Below is a small trained network, with its code and all its weights. Each question gives an input and a target symbol and asks what happens when units are switched off, that is, made to give their printed mean instead of their output.

import numpy as np


def w(rows, s, z=0):
    codes = np.array(rows[::2]) - 128.0
    scale = np.full(codes.shape[1], s)
    scale[-1] = z or s
    return codes * scale


def f(y):
    return np.maximum(y, 0)


def softmax(a):
    e = np.exp(a - a.max(-1, keepdims=True))
    return e / e.sum(-1, keepdims=True)


def log_softmax(a):
    a = a - a.max(-1, keepdims=True)
    return a - np.log(np.exp(a).sum(-1, keepdims=True))


def net(x, mask):
    ids = ['ΓΘΞΠΦΨαβδεζλμστω'.index(c) for c in x.split()]
    T = len(ids)
    res = E[ids] + P[:T]
    r = res
    for j in range(3):
        rows = slice(2 * j, 2 * j + 2)
        q, k, v = (r @ M[0][rows].T for M in (Q, K, V))
        z = softmax(np.where(np.tri(T) > 0, q @ k.T / 2**0.5, -1e9)) @ v
        o = O[0][rows]
        res = res + np.where(mask[j], z, o[:, -1]) @ o[:, :-1]
    y = f(res @ A[0][:, :-1].T + A[0][:, -1])
    res = res + np.where(mask[3:27], y, B[0][:, -1]) @ B[0][:, :-1]
    return log_softmax(res[-1] @ U[:, :-1].T + U[:, -1])


Q, K, V, O, A, B = {}, {}, {}, {}, {}, {}
E = w([
[103,97,151],'Γ',
[115,132,156],'Θ',
[115,72,150],'Ξ',
[135,111,165],'Π',
[112,181,145],'Φ',
[106,157,144],'Ψ',
[126,170,156],'α',
[77,103,123],'β',
[132,139,166],'δ',
[133,81,167],'ε',
[91,156,126],'ζ',
[108,117,145],'λ',
[120,100,154],'μ',
[59,158,109],'σ',
[121,99,153],'τ',
[157,120,7],'ω',
],0.021)
P = w([
[138,170,250],'0',
[40,115,131],'1',
[41,107,134],'2',
[40,107,126],'3',
[37,106,132],'4',
[45,107,130],'5',
[47,107,136],'6',
[48,110,138],'7',
[48,110,139],'8',
[50,112,140],'9',
[53,113,145],'10',
[51,114,139],'11',
],0.013)
Q[0] = w([
[155,88,162],'head 0',
[136,71,133],'head 0',
[96,125,154],'head 1',
[71,140,168],'head 1',
[58,151,158],'head 2',
[250,161,123],'head 2',
],0.024)
K[0] = w([
[160,74,162],'head 0',
[161,6,119],'head 0',
[147,159,216],'head 1',
[174,177,216],'head 1',
[211,174,103],'head 2',
[47,129,154],'head 2',
],0.02)
V[0] = w([
[155,65,138],'head 0',
[109,90,169],'head 0',
[184,237,160],'head 1',
[226,46,164],'head 1',
[124,121,34],'head 2',
[6,89,152],'head 2',
],0.014)
O[0] = w([
[110,160,150,104],'head 0',
[134,194,70,198],'head 0',
[158,5,172,212],'head 1',
[222,125,28,110],'head 1',
[51,104,86,2],'head 2',
[116,232,167,208],'head 2',
],0.013,0.011)
A[0] = w([
[29,244,143,94],'neuron 0',
[174,114,222,111],'neuron 1',
[127,104,37,115],'neuron 2',
[187,198,163,121],'neuron 3',
[141,45,226,125],'neuron 4',
[166,175,72,61],'neuron 5',
[234,88,76,110],'neuron 6',
[168,31,133,9],'neuron 7',
[143,174,39,99],'neuron 8',
[187,224,49,66],'neuron 9',
[49,77,85,119],'neuron 10',
[208,183,41,167],'neuron 11',
[170,115,252,89],'neuron 12',
[251,48,132,111],'neuron 13',
[66,82,178,147],'neuron 14',
[170,169,67,64],'neuron 15',
[137,54,179,134],'neuron 16',
[120,195,143,119],'neuron 17',
[116,134,61,129],'neuron 18',
[97,146,95,142],'neuron 19',
[198,180,1,54],'neuron 20',
[135,63,87,128],'neuron 21',
[184,63,144,3],'neuron 22',
[64,91,170,133],'neuron 23',
],0.0089,0.016)
B[0] = w([
[145,53,144,228],'neuron 0',
[109,154,109,236],'neuron 1',
[93,160,171,139],'neuron 2',
[149,69,113,226],'neuron 3',
[116,149,85,248],'neuron 4',
[98,127,59,137],'neuron 5',
[195,90,140,181],'neuron 6',
[63,147,234,141],'neuron 7',
[156,81,109,142],'neuron 8',
[89,191,72,161],'neuron 9',
[170,131,129,180],'neuron 10',
[161,216,196,189],'neuron 11',
[84,145,100,251],'neuron 12',
[93,51,110,216],'neuron 13',
[154,172,117,220],'neuron 14',
[101,135,76,137],'neuron 15',
[125,134,85,209],'neuron 16',
[115,99,148,184],'neuron 17',
[131,154,141,140],'neuron 18',
[166,133,130,152],'neuron 19',
[96,73,63,147],'neuron 20',
[126,125,166,152],'neuron 21',
[61,143,247,139],'neuron 22',
[142,151,128,204],'neuron 23',
],0.011,0.015)
U = w([
[105,93,47,235],'Γ',
[171,160,146,156],'Θ',
[52,86,145,28],'Ξ',
[155,205,73,81],'Π',
[112,137,104,208],'Φ',
[81,210,100,175],'Ψ',
[125,147,119,244],'α',
[59,198,221,39],'β',
[98,47,112,52],'δ',
[175,67,131,91],'ε',
[32,139,107,2],'ζ',
[146,225,197,127],'λ',
[168,121,42,82],'μ',
[120,120,250,141],'σ',
[76,128,48,178],'τ',
[173,157,149,163],'ω',
],0.011,0.0097)

Each question gives the input, a string of symbols that net reads in full, and the target symbol t.
The units are the heads (2 rows each of Q, K, V and O) and the neurons (one row each of A and B). Each row of codes is followed by its name. A weight is (code - 128) times the scale printed after its matrix; where a second scale follows, it is the last column's (O, A, B and U).
mask holds one flag per unit, heads first, then neurons. A switched-off unit (its flag False) gives its mean, the last column of its rows in O or B, instead of its output. The means were averaged over made-up inputs and are rounded, as every weight is.
A unit's drop is (log p(t) with every unit on - log p(t) with that unit switched off) / (log p(t) with every unit on - log p(t) with every unit switched off).
The circuit of an input: a set's keep is (log p(t) with only the set's units on - log p(t) with every unit switched off) / (log p(t) with every unit on - log p(t) with every unit switched off). Starting from the 12 units with the biggest drops (on a tie, the unit counted first), units are removed one at a time, each time the one whose removal leaves the highest keep (on an exact tie, the one counted first), for as long as the keep stays at least 0.8.
units of the circuit, in order: the units of the circuit, biggest drop first
unit that matters most: the unit with the biggest drop
top k neurons: the k neurons with the biggest drops, biggest first
which heads matter: for each layer, one digit per head in row order, 1 if its drop is at least 0.15 and else 0, layers parted by /
drop when u is switched off: that unit's drop, to one decimal
input δ Ξ μ Ξ Γ ε β Φ Ξ ζ ζ, target δ: unit that matters most	head 1
input Ξ Π Θ ζ Θ, target Π: units of the circuit, in order	[head 1; neuron 9]
input Γ β λ, target λ: units of the circuit, in order	[head 1; neuron 11; head 2]
input Ξ δ Π σ, target Π: units of the circuit, in order	[head 1; neuron 11]
input Π ζ ζ Ψ β ζ Π, target ε: which heads matter	011
input ζ Ψ Ψ β μ β ε, target Ψ: which heads matter	010
input Π σ ζ Θ β Ξ Ξ, target ε: units of the circuit, in order	[head 1; head 2]
input Θ μ σ, target Γ: units of the circuit, in order	[head 1; neuron 11]
input β λ Γ β β Φ Γ, target σ: top 2 neurons	[neuron 0; neuron 4]
input Θ Ψ Π Ξ λ ζ β ζ ζ Ξ ζ, target Γ: which heads matter	111
input Θ τ Ξ λ σ β β Ξ, target Γ: top 2 neurons	[neuron 13; neuron 11]
input Π σ Γ λ τ μ, target ε: top 2 neurons	[neuron 13; neuron 6]
input Ψ σ Π Θ, target τ: which heads matter	010
input ε σ Θ α α Θ ζ σ, target μ: which heads matter	011
input ζ δ ζ ζ ζ Ψ, target Ψ: which heads matter	010
input ε β β β β Ξ, target μ: which heads matter	111
input Ψ σ σ Θ ζ Ψ, target τ: top neuron	[neuron 4]
input δ ζ ε β Θ β δ ε β Θ, target δ: which heads matter	011
input α Γ ε Π λ, target Ξ: which heads matter	011
input σ Φ ζ ζ, target β: units of the circuit, in order	[head 1]
input Ξ δ τ ζ β ζ Θ β ζ Ψ, target Π: which heads matter	010
input Γ ζ β λ ζ Ξ ζ ε ζ Φ, target λ: top 2 neurons	[neuron 11; neuron 13]
input ε Ξ Π Π α, target μ: drop when neuron 21 is switched off	0.0
input α σ Ψ Θ ζ, target Ξ: drop when neuron 13 is switched off	0.5
input Π ζ Ξ ζ σ σ Π, target ε: drop when head 2 is switched off	0.3
input β Π β μ δ α, target σ: drop when head 1 is switched off	0.2
input β β Γ δ Θ ε ζ β Π β λ λ, target σ: unit that matters most	neuron 0
input Θ β Ξ Ψ, target Γ: top 2 neurons	[neuron 13; neuron 11]
